How the states are linked:
kat γ lav
kat κ sas
kat τ dag
kat ε ver
kat σ fid
kat θ mog
kat ψ por
rir γ vip
rir κ rav
rir τ lig
rir ε big
rir σ bog
rir θ por
rir ψ mog
lig γ gal
lig κ buv
lig τ rir
lig ε zof
lig σ mis
lig θ fom
lig ψ lud
zin γ lud
zin κ laz
zin τ lut
zin ε bez
zin σ zok
zin θ kap
zin ψ gal
lev γ zum
lev κ bov
lev τ git
lev ε tep
lev σ kar
lev θ lek
lev ψ par
muf γ bol
muf κ nin
muf τ mon
muf ε zok
muf σ bez
muf θ nuf
muf ψ kon
dep γ sir
dep κ goz
dep τ kul
dep ε ger
dep σ ber
dep θ des
dep ψ von
sor γ pup
sor κ luf
sor τ zok
sor ε mon
sor σ lut
sor θ ges
sor ψ sar
laz γ tur
laz κ zin
laz τ som
laz ε rul
laz σ bet
laz θ zik
laz ψ zez
fom γ nat
fom κ kam
fom τ por
fom ε tas
fom σ tel
fom θ lig
fom ψ dag
kif γ kab
kif κ nes
kif τ ges
kif ε nuf
kif σ kap
kif θ zok
kif ψ rov
ros γ tob
ros κ las
ros τ vun
ros ε zor
ros σ lib
ros θ sis
ros ψ mez
teb γ zeg
teb κ zuf
teb τ mul
teb ε faz
teb σ zez
teb θ bod
teb ψ bet
ren γ paz
ren κ por
ren τ kam
ren ε fur
ren σ vof
ren θ rav
ren ψ sas
gal γ lig
gal κ zez
gal τ vip
gal ε vod
gal σ zuf
gal θ nat
gal ψ zin
tur γ laz
tur κ lud
tur τ ger
tur ε kul
tur σ vid
tur θ rik
tur ψ buv
mip γ zak
mip κ vun
mip τ las
mip ε luv
mip σ daz
mip θ ful
mip ψ fen
moz γ kip
moz κ vaz
moz τ faz
moz ε mul
moz σ puz
moz θ par
moz ψ lek
luv γ bod
luv κ tel
luv τ vof
luv ε mip
luv σ kam
luv θ zeg
luv ψ vos
kip γ moz
kip κ sis
kip τ ful
kip ε fes
kip σ von
kip θ las
kip ψ ber
kep γ tum
kep κ bir
kep τ ver
kep ε dag
kep σ pul
kep θ nid
kep ψ tas
lav γ kat
lav κ ror
lav τ kap
lav ε fep
lav σ ges
lav θ lut
lav ψ kof
nuf γ pul
nuf κ git
nuf τ bov
nuf ε kif
nuf σ tum
nuf θ muf
nuf ψ sil
vek γ mon
vek κ ber
vek τ bol
vek ε pup
vek σ goz
vek θ mez
vek ψ sis
vit γ bir
vit κ tum
vit τ kar
vit ε zik
vit σ git
vit θ rul
vit ψ nur
mon γ vek
mon κ lek
mon τ muf
mon ε sor
mon θ bov
mon ψ vaz
luf γ faf
luf κ sor
luf τ bet
luf ε lek
luf σ som
luf θ tep
luf ψ mul
fid γ ges
fid κ tiv
fid τ kab
fid ε mez
fid σ kat
fid θ pup
fid ψ zor
zik γ rik
zik κ kap
zik τ ror
zik ε vit
zik σ nes
zik θ laz
zik ψ gog
bez γ nid
bez κ rul
bez ε zin
bez σ muf
bez θ tum
bez ψ vod
tas γ viv
tas κ daz
tas τ lib
tas ε fom
tas σ vun
tas θ zof
tas ψ kep
mab γ fur
mab κ mig
mab τ nur
mab ε paz
mab σ par
mab θ puz
mab ψ kar
kap γ dag
kap κ zik
kap τ lav
kap ε tum
kap σ kif
kap θ zin
kap ψ nat
ber γ lek
ber κ vek
ber τ bor
ber ε faf
ber σ dep
ber θ zum
ber ψ kip
bov γ mez
bov κ lev
bov τ nuf
bov ε ges
bov σ fep
bov θ mon
bov ψ tob
nes γ vos
nes κ kif
nes τ tep
nes ε git
nes σ zik
nes θ bet
nes ψ bod
sar γ bog
sar κ mul
sar τ zuf
sar ε vaz
sar σ vip
sar θ rom
sar ψ sor
tum γ kep
tum κ vit
tum τ fep
tum ε kap
tum σ nuf
tum θ bez
tum ψ viv
goz κ dep
goz τ nid
goz ε mog
goz σ vek
goz θ ver
goz ψ big
vod γ zof
vod κ tev
vod τ ked
vod ε gal
vod σ kon
vod θ viv
vod ψ bez
big γ ked
big κ von
big τ zof
big ε rir
big σ sis
big θ lib
big ψ goz
daz γ nur
daz κ tas
daz τ fur
daz ε kam
daz σ mip
daz θ rog
daz ψ bir
bib γ kon
bib κ ful
bib τ sis
bib ε mis
bib σ zof
bib θ vun
bib ψ bol
ror γ sas
ror κ lav
ror τ zik
ror ε kar
ror σ tep
ror θ som
ror ψ paz
por γ kof
por κ ren
por τ fom
por ε lib
por σ zor
por θ rir
por ψ kat
zum γ lev
zum κ mez
zum τ fen
zum ε tiv
zum σ des
zum θ ber
zum ψ las
zor γ rom
zor κ vof
zor τ tel
zor ε ros
zor σ por
zor θ bog
zor ψ fid
viv γ tas
viv κ nur
viv τ mig
viv ε nat
viv σ sil
viv θ vod
viv ψ tum
pul γ nuf
pul κ fen
pul τ mez
pul ε kab
pul σ kep
pul θ bol
pul ψ vun
zof γ vod
zof κ rog
zof τ big
zof ε lig
zof σ bib
zof θ tas
zof ψ nid
lib γ mig
lib κ fur
lib τ tas
lib ε por
lib σ ros
lib θ big
lib ψ ver
kof γ por
kof κ paz
kof τ nat
kof ε mig
kof σ rom
kof θ vip
kof ψ lav
nin γ bor
nin κ muf
nin τ lek
nin ε bet
nin σ rul
nin θ git
nin ψ faz
mul γ fes
mul κ sar
mul τ teb
mul ε moz
mul σ ral
mul θ zud
mul ψ luf
kul γ rul
kul κ nid
kul τ dep
kul ε tur
kul σ bor
kul θ bir
kul ψ rog
sas γ ror
sas κ kat
sas τ rik
sas ε des
sas σ tiv
sas θ ger
sas ψ ren
vid γ bet
vid κ bes
vid τ faf
vid ε bor
vid σ tur
vid θ vos
vid ψ zeg
fep γ ver
fep κ kar
fep τ tum
fep ε lav
fep σ bov
fep ψ mig
tob γ ros
tob κ par
tob τ sil
tob ε rom
tob σ mig
tob θ vaz
tob ψ bov
rov γ tel
rov κ bod
rov τ rom
rov ε sil
rov σ nat
rov θ zuf
rov ψ kif
vos γ nes
vos κ kab
vos τ tiv
vos ε fen
vos σ rik
vos θ vid
vos ψ luv
rav γ ral
rav κ rir
rav τ buv
rav ε von
rav σ fes
rav θ ren
rav ψ ger
von γ puz
von κ big
von τ rog
von ε rav
von σ kip
von θ fur
von ψ dep
ver γ fep
ver κ des
ver τ kep
ver ε kat
ver σ mez
ver θ goz
ver ψ lib
par γ las
par κ tob
par τ zak
par ε zud
par σ mab
par θ moz
par ψ lev
dag γ kap
dag κ rik
dag τ kat
dag ε kep
dag σ kab
dag θ lud
dag ψ fom
mig γ lib
mig κ mab
mig τ viv
mig ε kof
mig σ tob
mig θ ked
mig ψ fep
fen γ git
fen κ pul
fen τ zum
fen ε vos
fen σ bir
fen θ bor
fen ψ mip
sir γ dep
sir τ rul
sir ε som
sir σ lek
sir θ kar
sir ψ puz
bor γ nin
bor κ bol
bor τ ber
bor ε vid
bor σ kul
bor θ fen
bor ψ ful
bog γ sar
bog κ fes
bog τ mis
bog ε sis
bog σ rir
bog θ zor
bog ψ pup
tel γ rov
tel κ luv
tel τ zor
tel ε vun
tel σ fom
tel θ mis
tel ψ kab
tiv γ tep
tiv κ fid
tiv τ vos
tiv ε zum
tiv σ sas
tiv θ faf
tiv ψ vof
vaz γ sis
vaz κ moz
vaz τ kon
vaz ε sar
vaz σ ked
vaz θ tob
vaz ψ mon
kar γ des
kar κ fep
kar τ vit
kar ε ror
kar σ lev
kar θ sir
kar ψ mab
fes γ mul
fes κ bog
fes τ zeg
fes ε kip
fes σ rav
fes θ vof
fes ψ faf
kab γ kif
kab κ vos
kab τ fid
kab ε pul
kab σ dag
kab θ bes
kab ψ tel
zez γ buv
zez κ gal
zez τ ral
zez ε tev
zez σ teb
zez θ gog
zez ψ laz
las γ par
las κ ros
las τ mip
las ε vof
las σ fur
las θ kip
las ψ zum
ger γ som
ger κ mog
ger τ tur
ger ε dep
ger σ faf
ger θ sas
ger ψ rav
sil γ vun
sil κ zak
sil τ tob
sil ε rov
sil σ viv
sil θ kon
sil ψ nuf
des γ kar
des κ ver
des τ bir
des ε sas
des σ zum
des θ dep
des ψ fur
gog γ kam
gog κ nat
gog τ paz
gog ε nur
gog σ bod
gog θ zez
gog ψ zik
rom γ zor
rom κ zud
rom τ rov
rom ε tob
rom σ kof
rom θ sar
rom ψ ges
tev γ rog
tev κ vod
tev τ puz
tev ε zez
tev σ faz
tev θ nur
tev ψ rul
rog γ tev
rog κ zof
rog τ von
rog ε buv
rog σ ful
rog θ daz
rog ψ kul
som γ ger
som κ lut
som τ laz
som ε sir
som σ luf
som θ ror
som ψ ral
lut γ mog
lut κ som
lut τ zin
lut σ sor
lut θ lav
lut ψ vip
paz γ ren
paz κ kof
paz τ gog
paz ε mab
paz σ zud
paz θ ral
paz ψ ror
zak γ mip
zak κ sil
zak τ par
zak ε bod
zak σ nur
zak θ faz
zak ψ git
vof γ zud
vof κ zor
vof τ luv
vof ε las
vof σ ren
vof θ fes
vof ψ tiv
faf γ luf
faf κ pup
faf τ vid
faf ε ber
faf σ ger
faf θ tiv
faf ψ fes
bet γ vid
bet κ zok
bet τ luf
bet ε nin
bet σ laz
bet θ nes
bet ψ teb
kon γ bib
kon κ faz
kon τ vaz
kon ε zuf
kon σ vod
kon θ sil
kon ψ muf
puz γ von
puz κ ked
puz τ tev
puz ε ral
puz σ moz
puz θ mab
puz ψ sir
faz γ ful
faz κ kon
faz τ moz
faz ε teb
faz σ tev
faz θ zak
faz ψ nin
zud γ vof
zud κ rom
zud τ bod
zud ε par
zud σ paz
zud θ mul
zud ψ tep
ful γ faz
ful κ bib
ful τ kip
ful ε zeg
ful σ rog
ful θ mip
ful ψ bor
zeg γ teb
zeg κ mis
zeg τ fes
zeg ε ful
zeg σ buv
zeg θ luv
zeg ψ vid
ked γ big
ked κ puz
ked τ vod
ked ε vip
ked σ vaz
ked θ mig
vun γ sil
vun κ mip
vun τ ros
vun ε tel
vun σ tas
vun θ bib
vun ψ pul
bir γ vit
bir κ kep
bir τ des
bir ε rik
bir σ fen
bir θ kul
bir ψ daz
mog γ lut
mog κ ger
mog τ lud
mog ε goz
mog σ pup
mog θ kat
mog ψ rir
mis γ zuf
mis κ zeg
mis τ bog
mis ε bib
mis σ lig
mis θ tel
mis ψ bes
vip γ rir
vip κ ral
vip τ gal
vip ε ked
vip σ sar
vip θ kof
vip ψ lut
tep γ tiv
tep κ ges
tep τ nes
tep ε lev
tep σ ror
tep θ luf
tep ψ zud
rul γ kul
rul κ bez
rul τ sir
rul ε laz
rul σ nin
rul θ vit
rul ψ tev
nid γ bez
nid κ kul
nid τ goz
nid ε lud
nid σ bol
nid θ kep
nid ψ zof
bes γ zok
bes κ vid
bes τ pup
bes ε bol
bes σ lud
bes θ kab
bes ψ mis
sis γ vaz
sis κ kip
sis τ bib
sis ε bog
sis σ big
sis θ ros
sis ψ vek
buv γ zez
buv κ lig
buv τ rav
buv ε rog
buv σ zeg
buv θ kam
buv ψ tur
zok γ bes
zok κ bet
zok τ sor
zok ε muf
zok σ zin
zok θ kif
zok ψ zuf
mez γ bov
mez κ zum
mez τ pul
mez ε fid
mez σ ver
mez θ vek
mez ψ ros
ges γ fid
ges κ tep
ges τ kif
ges ε bov
ges σ lav
ges θ sor
ges ψ rom
lek γ ber
lek κ mon
lek τ nin
lek ε luf
lek σ sir
lek θ lev
lek ψ moz
kam γ gog
kam κ fom
kam τ ren
kam ε daz
kam σ luv
kam θ buv
kam ψ rik
nat γ fom
nat κ gog
nat τ kof
nat ε viv
nat σ rov
nat θ gal
nat ψ kap
pup γ sor
pup κ faf
pup τ bes
pup ε vek
pup σ mog
pup θ fid
pup ψ bog
bod γ luv
bod κ rov
bod τ zud
bod ε zak
bod σ gog
bod θ teb
bod ψ nes
rik γ zik
rik κ dag
rik τ sas
rik ε bir
rik σ vos
rik θ tur
rik ψ kam
fur γ mab
fur κ lib
fur τ daz
fur ε ren
fur σ las
fur θ von
fur ψ des
zuf γ mis
zuf κ teb
zuf τ sar
zuf ε kon
zuf σ gal
zuf θ rov
zuf ψ zok
bol γ muf
bol κ bor
bol τ vek
bol ε bes
bol σ nid
bol θ pul
bol ψ bib
nur γ daz
nur κ viv
nur τ mab
nur ε gog
nur σ zak
nur θ tev
nur ψ vit
git γ fen
git κ nuf
git τ lev
git ε nes
git σ vit
git θ nin
git ψ zak
ral γ rav
ral κ vip
ral τ zez
ral ε puz
ral σ mul
ral θ paz
ral ψ som
lud γ zin
lud κ tur
lud τ mog
lud ε nid
lud σ bes
lud θ dag
lud ψ lig

In the rows, 63 stands for zero.

The rows follow the links: the fewer symbols apart two states are, the more alike their rows tend to be.

Rows with their states:
75 49 34 62 65 60 79 70 83 72 68 73 64 88 60 59 69 85 58 68 80 60 93 67 78 69 42 87 74 87 79 70 53 49 61 110 75 73 67 47 42 57 52 93 59 28 59 58 52 79 65 65 56 60 104 90 66 52 58 66 65 -> big
55 75 70 80 89 60 39 50 54 68 75 72 43 61 73 63 71 64 88 38 65 59 73 86 56 47 96 80 65 67 74 88 63 55 58 62 61 49 70 72 65 51 47 50 46 93 65 42 56 46 69 57 20 53 61 63 64 37 36 50 68 -> zum
41 89 83 55 64 50 37 55 42 67 52 61 50 49 91 54 57 45 84 42 49 66 66 67 63 43 95 78 71 52 63 78 70 54 52 41 78 31 56 71 74 60 78 40 64 85 79 51 69 48 63 61 41 64 37 53 65 47 68 58 69 -> lev
52 72 58 79 71 69 28 60 54 91 68 68 28 70 74 64 72 55 76 50 64 62 89 72 70 68 80 73 72 87 76 99 53 51 55 84 53 43 67 71 57 56 56 50 43 82 55 41 40 58 69 77 26 52 81 46 63 36 36 62 50 -> des
64 49 73 48 58 88 82 52 64 54 60 61 83 44 66 90 66 66 39 89 52 78 30 30 63 41 67 41 52 37 55 36 79 65 61 33 68 58 69 62 60 89 77 58 70 61 70 71 97 52 63 60 87 58 30 63 50 93 82 66 53 -> rov
64 68 55 82 50 86 55 37 47 57 84 78 46 79 57 84 63 55 45 73 61 67 45 65 59 77 61 33 60 78 55 65 63 72 73 70 51 53 87 69 65 92 55 49 34 87 52 58 58 91 92 80 65 63 82 42 63 83 19 62 41 -> dag
42 83 75 31 53 83 35 58 33 85 47 51 50 67 67 51 53 33 73 72 48 62 60 48 78 74 68 61 79 74 54 73 62 80 52 45 77 44 50 65 75 73 97 33 69 74 54 78 45 67 72 89 74 68 33 21 55 72 76 70 49 -> vit
78 51 43 62 61 69 66 55 58 55 75 52 56 106 33 49 42 68 71 69 70 59 61 90 62 80 55 77 73 84 51 66 41 88 80 95 76 52 77 76 74 81 51 56 51 53 38 79 28 81 73 90 69 66 90 74 80 70 44 49 60 -> nid
79 71 66 65 96 71 57 63 43 50 73 46 58 76 33 40 65 67 85 38 74 59 74 113 34 61 59 86 67 63 48 66 52 85 72 61 66 63 55 89 77 44 38 56 50 61 43 81 51 51 63 67 55 68 52 76 84 61 47 32 82 -> bor
83 68 59 61 76 75 54 73 53 68 66 48 40 87 35 38 56 62 85 55 68 52 75 96 56 96 56 75 72 98 58 73 37 91 66 82 63 69 59 83 67 48 52 60 47 56 35 79 34 76 56 75 59 66 72 60 79 55 43 51 71 -> kul
62 73 61 78 43 9 78 70 71 28 62 58 75 47 66 45 35 64 70 60 53 78 47 68 54 57 85 51 46 44 53 53 58 57 72 61 68 42 61 50 82 80 48 74 74 80 86 44 69 61 59 65 72 101 76 100 78 68 78 69 71 -> sor
65 60 56 66 50 27 97 73 95 46 51 58 89 39 62 64 60 74 53 67 59 75 54 48 69 48 60 60 48 43 62 38 70 51 67 55 60 64 56 43 65 69 65 87 99 50 82 62 85 53 48 50 88 75 70 98 64 69 95 76 74 -> sar
58 54 61 96 64 78 57 64 75 90 65 87 48 52 84 82 92 70 54 56 79 43 75 54 72 74 56 54 52 79 96 79 77 38 51 72 36 95 59 54 37 37 67 78 60 70 62 50 66 71 60 45 40 49 71 47 53 39 41 79 52 -> ren
55 71 76 37 70 37 86 79 72 74 34 47 82 47 68 41 69 66 81 55 69 58 87 70 60 44 61 97 63 37 67 54 68 61 51 60 72 76 39 57 67 36 75 81 94 41 80 69 74 48 41 41 63 60 46 71 65 45 104 57 86 -> moz
71 61 43 97 45 32 63 64 74 52 79 73 53 75 57 46 51 63 66 58 74 64 68 77 61 88 59 54 47 78 67 82 44 62 75 103 55 58 75 52 62 70 45 78 52 73 61 43 43 92 65 71 52 79 111 77 75 54 46 78 58 -> mog
53 68 57 83 75 58 43 43 49 61 80 81 54 71 75 70 59 66 78 49 66 77 65 73 66 32 86 83 66 60 55 83 70 41 65 73 77 29 89 64 68 80 42 61 39 81 73 31 63 41 77 71 16 59 64 75 59 67 34 45 59 -> mez
29 80 46 51 41 52 49 54 53 84 52 65 57 68 75 65 41 44 73 67 47 83 62 35 92 50 86 66 73 74 54 77 66 51 59 73 88 16 67 50 66 88 92 47 60 77 79 50 51 82 61 88 48 71 77 51 58 73 72 68 41 -> fep
73 47 45 37 37 64 95 75 68 55 53 52 78 72 46 66 45 71 33 89 62 70 44 37 70 83 40 46 57 60 57 39 58 75 72 57 64 78 56 56 60 71 77 85 80 32 59 89 63 87 57 67 105 68 69 69 62 84 88 84 56 -> gal
72 52 66 46 53 57 101 76 67 37 54 51 89 53 45 69 52 77 40 76 57 67 32 50 59 55 43 51 57 42 37 26 66 72 69 41 70 72 65 61 66 74 62 82 87 44 75 83 80 62 57 59 100 72 49 83 62 87 90 58 76 -> zuf
73 74 67 39 50 56 58 73 45 69 40 30 63 80 45 24 38 42 75 64 63 66 70 69 64 85 60 71 75 78 46 60 42 97 60 60 71 57 39 73 81 54 81 52 70 48 48 86 32 78 53 82 87 73 57 44 76 59 85 69 61 -> rul
87 45 57 70 77 74 100 61 70 31 80 62 94 68 39 73 80 83 44 65 81 61 51 80 38 61 39 68 47 45 58 38 63 69 74 66 58 92 76 71 60 69 37 91 61 48 56 83 88 60 70 54 82 62 69 82 67 87 59 51 77 -> mis
63 52 65 52 88 112 53 62 55 96 70 65 45 80 62 88 89 65 46 70 70 45 77 59 70 64 41 68 82 80 73 70 69 66 45 58 66 87 68 75 44 46 73 53 49 37 41 78 59 53 68 59 52 27 54 36 52 56 44 56 54 -> daz
63 73 73 100 76 59 41 48 65 56 72 82 45 47 76 72 84 60 78 41 61 67 62 80 45 56 87 56 50 59 73 92 65 42 57 60 41 60 67 70 62 53 36 55 42 105 67 43 77 43 70 50 32 61 62 54 67 45 28 56 58 -> tiv
48 59 88 70 68 52 58 69 78 71 48 74 64 27 96 89 83 61 61 62 48 61 57 32 61 48 74 53 59 39 81 61 78 42 51 37 50 76 44 54 56 48 79 61 78 78 88 45 92 39 54 37 69 50 41 56 49 48 77 76 71 -> zud
90 45 72 70 83 78 75 75 68 47 70 64 75 58 42 61 89 74 57 46 79 50 61 91 26 68 34 65 51 45 70 48 65 72 68 52 43 115 49 67 52 34 37 86 66 54 51 85 85 56 64 42 76 48 54 71 67 62 62 53 87 -> zeg
59 66 69 65 83 93 55 33 47 57 86 71 61 72 63 80 61 65 60 70 54 67 49 83 48 42 72 72 75 58 37 68 69 68 63 58 81 26 87 79 72 95 44 46 37 84 62 65 67 51 79 81 36 60 49 66 65 83 40 37 63 -> pul
73 65 51 59 34 48 64 76 51 39 64 48 73 69 45 50 32 51 51 81 53 79 42 51 66 94 58 38 62 68 50 51 46 84 78 64 59 44 64 61 69 87 75 59 71 61 59 75 47 94 68 90 102 86 79 69 69 82 78 80 50 -> zin
68 53 84 52 102 117 63 55 52 81 73 65 60 68 70 85 89 69 63 62 67 52 66 75 52 41 55 79 78 55 60 66 78 65 54 46 64 83 61 80 56 45 60 62 53 54 54 80 77 33 75 46 48 34 29 58 54 63 52 38 74 -> mip
62 72 56 92 64 57 34 58 58 81 68 78 33 71 79 69 77 51 67 44 64 53 76 69 68 79 73 43 52 83 85 102 63 55 69 73 41 61 65 62 60 55 50 57 42 99 57 39 49 73 66 58 44 63 89 40 56 38 27 71 52 -> sas
50 57 74 66 53 55 71 65 75 60 58 75 76 39 90 93 67 70 46 76 48 73 52 24 78 41 75 47 56 30 66 49 86 37 57 47 70 57 67 45 59 77 74 70 75 70 92 39 97 46 67 49 75 64 48 70 45 68 82 79 58 -> rom

Each walk starts at a row. The symbols on each line, taken left to right, move it on to the next state.
Each answer is a row, close to the row of the state it stands for.
---
56 49 60 52 47 88 77 64 63 66 65 63 75 61 68 93 61 59 36 97 52 69 40 18 85 62 53 29 59 68 59 43 71 61 61 48 63 59 58 55 54 90 91 63 70 51 71 73 75 79 73 69 96 60 53 51 46 89 75 84 53
τ τ σ ε ψ	36 81 70 39 62 78 54 45 44 59 67 55 82 61 67 61 49 59 67 75 44 78 34 55 62 39 80 65 72 50 34 49 68 72 65 46 90 20 69 69 81 95 77 41 64 62 75 67 72 54 75 78 61 67 33 57 67 92 70 47 58
ψ κ ε θ	83 54 80 52 75 60 87 77 68 45 50 49 86 48 45 60 71 68 62 65 67 57 51 64 53 60 53 54 58 39 59 38 72 74 62 34 51 94 41 71 67 40 67 74 88 46 66 90 79 54 51 36 99 61 35 70 65 66 105 61 84
---
96 63 71 84 75 60 63 76 59 33 77 54 64 63 40 47 68 58 77 47 77 48 57 109 24 81 60 62 44 60 61 67 51 91 82 58 42 86 52 80 75 48 25 58 52 87 39 76 65 54 64 56 67 69 58 64 79 51 43 45 71
σ γ ψ σ σ	80 58 67 43 48 65 82 89 70 66 44 48 67 64 53 54 64 65 43 75 67 55 54 50 70 92 35 45 57 71 67 52 53 82 53 54 49 98 35 61 54 43 79 74 85 41 55 92 59 77 47 56 103 66 57 55 70 60 92 86 69
τ τ θ ε	50 66 74 14 65 96 62 69 55 95 39 53 64 64 62 70 74 52 59 85 54 53 65 34 82 56 51 59 83 64 63 56 67 74 48 48 71 70 46 63 51 56 96 56 76 43 52 87 63 67 60 70 79 31 30 24 45 70 83 66 62
---
79 78 50 99 64 40 47 67 71 55 67 64 38 64 60 41 63 58 77 43 68 49 87 90 60 92 61 60 47 85 77 85 48 70 68 88 38 84 53 60 62 41 40 70 59 79 51 46 42 76 53 59 52 66 92 65 75 30 42 68 58
θ ε ψ ε ε	59 52 57 68 85 84 51 66 70 106 64 81 33 68 82 77 94 74 60 63 68 49 96 60 78 68 56 75 82 86 86 88 70 44 43 82 65 71 61 64 40 37 76 68 56 53 59 55 49 60 55 55 25 35 71 55 53 31 46 64 61
θ θ τ θ	85 51 61 48 84 87 74 79 66 79 67 58 60 86 38 56 75 77 60 62 83 43 85 81 59 80 30 82 73 85 71 65 41 80 51 79 59 100 48 75 52 38 61 76 63 23 39 89 47 70 58 56 62 46 67 60 64 49 64 59 73
---
79 63 56 68 81 67 71 55 58 31 80 52 72 84 36 45 46 74 71 56 75 74 55 109 36 54 59 82 67 60 38 52 49 79 82 68 81 47 84 80 78 82 32 61 52 56 48 77 57 61 68 76 57 73 67 84 80 81 50 29 65
τ θ θ ψ ψ γ	43 82 60 52 51 15 64 64 57 38 46 52 87 62 66 33 28 61 84 58 64 81 65 79 69 43 82 86 66 45 43 54 58 62 77 70 91 31 63 60 84 85 66 61 71 67 89 58 57 62 55 74 65 82 65 93 77 69 80 56 69
κ θ ε ε κ	34 84 71 54 52 51 54 49 57 72 56 65 75 53 85 68 48 55 72 59 43 87 61 50 74 31 95 73 68 47 41 68 72 49 62 51 86 14 75 55 79 86 76 46 60 86 93 40 72 50 74 75 41 77 51 70 62 73 68 58 59
---
56 62 52 35 41 45 84 75 77 78 38 57 78 69 61 53 41 69 59 79 65 74 82 34 95 55 51 81 77 68 60 51 66 52 61 87 82 58 53 38 51 72 92 83 89 30 76 59 51 89 53 74 72 70 87 70 64 58 95 78 69
κ τ ψ σ	66 85 84 38 69 48 62 69 48 46 48 38 78 57 47 34 43 50 87 57 57 58 54 85 50 63 73 76 64 50 38 51 52 94 63 43 73 53 50 83 92 51 66 47 76 63 57 90 59 55 56 75 73 78 27 58 79 67 89 42 75
κ ψ κ σ γ σ	86 46 74 52 100 83 80 71 69 59 59 51 64 72 37 55 82 86 63 45 80 48 72 99 42 55 41 94 72 60 58 56 59 72 67 61 71 95 54 79 54 33 42 80 67 33 50 96 66 44 59 49 59 54 49 73 71 56 71 39 89
---
51 60 76 28 65 91 73 44 57 65 55 60 90 64 73 86 62 65 55 79 47 84 43 39 73 42 62 71 70 39 45 38 84 66 66 44 92 55 60 67 67 90 81 57 73 48 72 79 87 57 72 69 79 54 30 62 51 90 81 57 56
ψ σ ψ τ κ	38 68 73 38 60 70 49 76 66 102 35 63 51 55 91 74 70 58 61 70 57 60 80 27 88 57 63 77 74 76 78 71 72 47 40 59 75 63 43 55 48 48 99 60 70 48 77 58 61 58 58 56 51 44 51 42 53 51 79 78 60
θ γ ψ γ γ	65 76 49 82 70 42 47 74 68 77 65 62 38 79 57 28 59 67 88 42 76 45 94 95 64 86 68 81 69 92 74 90 46 69 63 90 57 64 55 64 55 42 48 64 52 69 49 53 31 71 61 69 46 61 89 67 78 32 45 63 67
---
78 59 52 84 63 55 66 84 83 76 61 69 54 59 66 55 84 77 57 52 83 41 93 69 60 91 47 61 52 82 102 79 57 61 60 87 36 106 48 48 49 27 54 92 66 51 51 62 55 77 58 49 55 56 96 60 65 41 51 78 72
γ ε θ κ τ	49 56 64 19 45 94 69 64 49 78 50 62 80 72 67 82 61 63 45 94 58 71 48 31 90 54 53 63 85 56 53 48 76 64 56 69 84 55 58 57 59 84 101 61 76 42 72 73 75 71 67 76 77 49 52 45 50 89 82 72 52
τ κ κ ε τ τ	49 58 53 68 40 66 68 69 79 79 53 76 64 46 84 91 62 65 38 85 54 72 58 8 93 56 73 35 59 61 78 56 79 39 58 64 56 54 63 39 47 79 90 69 74 62 77 42 73 76 68 54 67 65 81 71 51 66 77 90 45
---
40 71 80 36 78 59 60 66 63 87 36 63 77 46 93 76 75 60 70 55 47 65 73 49 70 31 77 78 64 36 69 60 84 43 42 47 76 66 50 62 61 46 93 55 77 58 86 55 82 41 58 52 53 49 32 61 57 55 88 65 74
κ θ γ	72 52 54 67 85 49 95 63 83 55 75 73 78 67 61 62 65 95 70 50 81 64 86 85 59 41 54 99 59 56 57 58 77 41 64 96 84 68 72 54 51 60 42 90 70 39 68 62 69 54 67 54 41 60 85 107 68 57 61 45 80
τ τ σ τ ε	88 38 47 70 59 82 88 65 79 52 80 63 75 83 38 69 69 79 38 73 83 57 59 66 63 85 21 46 56 63 69 45 56 69 69 85 45 92 71 64 54 63 50 86 58 41 46 88 62 98 67 69 90 60 91 63 69 82 58 71 61
